[[33 33 31 26]
 [28 23 17 11]
 [13  8  4  3]
 [ 2  4  3  6]]
|
[[23 17]
 [ 8  4]]

[[ 14 -31  28   0  16]
 [  5  -7   9 -20 -24]
 [ 11 -18  17 -15 -32]]
|
[[ -7   9]
 [-18  17]]

[[  1 -17  11 -19  27]
 [-16  26   0  11 -13]
 [-19  16  10  -4  11]
 [ 25 -37  -2 -13  13]]
|
[[26  0]
 [16 10]]

[[ 38   9   3]
 [ 10   0 -10]
 [ 23   1 -13]]
|
[[  0 -10]
 [  1 -13]]

[[ 0 16 28]
 [ 0 17 27]
 [20  2  0]
 [27 18  2]]
|
[[17 27]
 [ 2  0]]

[[ -8 -27   8 -31]
 [-13  -5   9 -19]
 [-10 -17  16  -7]]
|
[[ -5   9]
 [-17  16]]

[[ 0  0  0  0  0]
 [-1 -8 -3  0  1]
 [-4 23  3  0 -4]
 [-2 31  1  0  0]]
|
[[-8 -3]
 [23  3]]

[[ -1   1   0]
 [  0   0   1]
 [-11  15  15]
 [  7 -30  11]
 [  1   0   0]]
|
[[ 0  1]
 [15 15]]

[[-36  -1  22]
 [-29  -7  25]
 [ 18 -33  -6]]
|
[[ -7  25]
 [-33  -6]]
---
[[ 15  36   8  -5  -7]
 [ -5  25 -32  -1  12]
 [ 16  -9 -31   3   6]
 [-20   9 -15   6  -2]
 [ -1  13  20   1  22]]
|
[[15 36]
 [-5 25]
 [16 -9]]

[[35  4 28]
 [21  3 10]
 [20 -4 11]
 [-4 -7  5]
 [ 7  8  7]]
|
[[35  4]
 [21  3]
 [20 -4]]

[[-35  12   3  14]
 [  3 -21  13 -31]
 [ 10  -1  -3  11]
 [ 33 -15  -5 -21]]
|
[[-35  12]
 [  3 -21]
 [ 10  -1]]

[[ 26  24 -18  -8]
 [-10  18 -24   3]
 [-28   9 -11   5]
 [ -9  -1   0   1]]
|
[[ 26  24]
 [-10  18]
 [-28   9]]

[[ -2  13  -2   9]
 [-31  38 -11  34]
 [-18  -7 -11  -8]]
|
[[ -2  13]
 [-31  38]
 [-18  -7]]

[[-35  28   4   8 -15]
 [ -3  -3  -6 -29 -10]
 [ -3  -2  -9 -37 -12]
 [-12  20  -1   5 -17]
 [  3 -21  12  -6  -2]]
|
[[-35  28]
 [ -3  -3]
 [ -3  -2]]
---
[[ -6  -7   4   7  -6  -2   2  -7   6]
 [-30 -18 -12  36  24  -8 -16   8   7]
 [-18 -12 -15  10   9  -8 -18   0  -6]
 [ -1   7 -18 -15  -4  -4  15  -9  20]]
|
[[ -6  -7   4   7  -6  -2   2  -7   6]
 [-18 -12 -15  10   9  -8 -18   0  -6]]

[[ 24 -35   8   0 -19  18 -27  32  31  -9   1 -36  18]
 [ 29   3  12   2  20  -4  18 -10 -27 -37   7  12  34]
 [ 32 -13 -27  18  15  -5 -24 -29  35 -32 -20  35 -20]
 [-39  17  12 -17 -14   5 -11  18  30  27  34 -29  18]
 [-33  36  35  27 -20  20  29  32 -35  -8  -6  -1  -5]]
|
[[ 24 -35   8   0 -19  18 -27  32  31  -9   1 -36  18]
 [ 32 -13 -27  18  15  -5 -24 -29  35 -32 -20  35 -20]
 [-33  36  35  27 -20  20  29  32 -35  -8  -6  -1  -5]]

[[ 29  21 -19 -13]
 [-26 -29  32  28]
 [ -2  25  -9  -2]
 [-20 -18  18   1]
 [-37 -33  36  18]
 [ 20  19   5  12]
 [ 10   6   1 -19]
 [ -6  -6  15  14]]
|
[[ 29  21 -19 -13]
 [ -2  25  -9  -2]
 [-37 -33  36  18]
 [ 10   6   1 -19]]

[[  8 -25   6  26 -24]
 [ -1 -25  15  16 -30]]
|
[[  8 -25   6  26 -24]]

[[ -1 -13 -14  31  20   9  20  -7  32]
 [-27  -2 -26 -30 -35 -34 -10 -15 -25]
 [-35  28  28 -32 -22  30  15  24   1]]
|
[[ -1 -13 -14  31  20   9  20  -7  32]
 [-35  28  28 -32 -22  30  15  24   1]]

[[-14  21  -8  14  -8  22 -29  19]
 [ 24 -21   2 -16   8 -14  30 -16]
 [ 21   0  21  -2  17  -1  26   0]
 [ -8   7   6   5  -3   3   6   3]
 [ 12 -22  20 -30  23 -22  28 -22]
 [-25  15 -22  19 -16  20 -32  18]
 [-21  16 -15  16  -8  16  -1  21]
 [  4 -16  27 -16   8 -18  23 -16]
 [  9  -1 -15  -5  -7  -4 -25   0]
 [  9   5   7   4   7  -1  24  -2]]
|
[[-14  21  -8  14  -8  22 -29  19]
 [ 21   0  21  -2  17  -1  26   0]
 [ 12 -22  20 -30  23 -22  28 -22]
 [-21  16 -15  16  -8  16  -1  21]
 [  9  -1 -15  -5  -7  -4 -25   0]]

[[-29  -8   8]
 [ -9  16 -30]
 [-19   9 -25]
 [ 35   3   4]
 [-14 -21  25]
 [ 11 -11  26]
 [ 28  -4  15]]
|
[[-29  -8   8]
 [-19   9 -25]
 [-14 -21  25]
 [ 28  -4  15]]

[[  2   6 -10  -2   7   3   1  -1  -4   2   4 -11]
 [  0  -7   9  -4   6   9  -2  13   4  -6  -1   0]
 [ -5  -5   4   0  -4   6   4   0  37  10  -2   4]
 [  2 -12  -5   4  -7   2  -2  -4 -19  -6   1  -3]]
|
[[  2   6 -10  -2   7   3   1  -1  -4   2   4 -11]
 [ -5  -5   4   0  -4   6   4   0  37  10  -2   4]]
---
[[12 35 -7  3]
 [28 22  0  3]
 [35 12  0 12]]
|
[[22  0]
 [12  0]]

[[ 0  5 35 34 35]
 [ 0  0  1  1 28]
 [ 0  2 34 35 34]]
|
[[ 0  1]
 [ 2 34]]

[[-35 -36  25]
 [-39 -37  30]
 [ 33  35 -12]
 [-22 -25  10]
 [ 37  36 -25]]
|
[[-37  30]
 [ 35 -12]]

[[-21   5  11  11]
 [ 29  12   7 -20]
 [-25 -21 -10 -24]
 [ -5 -10  18  -1]
 [-19  12 -16 -12]]
|
[[ 12   7]
 [-21 -10]]

[[  6 -15  29]
 [-29  28 -29]
 [ 17 -25 -23]
 [-26  19 -27]
 [-26  28   0]]
|
[[ 28 -29]
 [-25 -23]]

[[ 24  14   6  34  34]
 [ 13  13   8  17  17]
 [ -6 -10  23   0   0]
 [ -6  -4  29  -1  -1]
 [ 14  -5  24  32  32]]
|
[[ 13   8]
 [-10  23]]

[[ 28 -11   8]
 [ 26 -25  20]
 [-33  22 -18]]
|
[[-25  20]
 [ 22 -18]]
---
[[ -2  -1   1 -19  16]
 [-13  31 -13  -4 -12]
 [ -2   0  -1  12 -16]
 [-12  31  -5   5 -15]
 [-17  26 -13 -15  -1]]
|
[-2 31 -1  5 -1]

[[-16 -22]
 [-25 -29]
 [ 15  17]
 [-23 -28]
 [-25 -28]]
|
[-16 -29]

[[-27  27 -23 -17]
 [ 17 -20  18  12]
 [-28  27 -22 -17]
 [ 26 -26  22  14]
 [-14  15 -14  -9]]
|
[-27 -20 -22  14]

[[ 32 -18   9]
 [ 24   5  21]
 [ 33  17  -5]]
|
[32  5 -5]

[[ 16 -14]
 [  8 -12]
 [-17  26]
 [ 21 -32]
 [-19  18]]
|
[ 16 -12]

[[-18  27 -26 -19  24]
 [-11   8  24  33   1]
 [ 35   6  -3  21   0]]
|
[-18   8  -3]
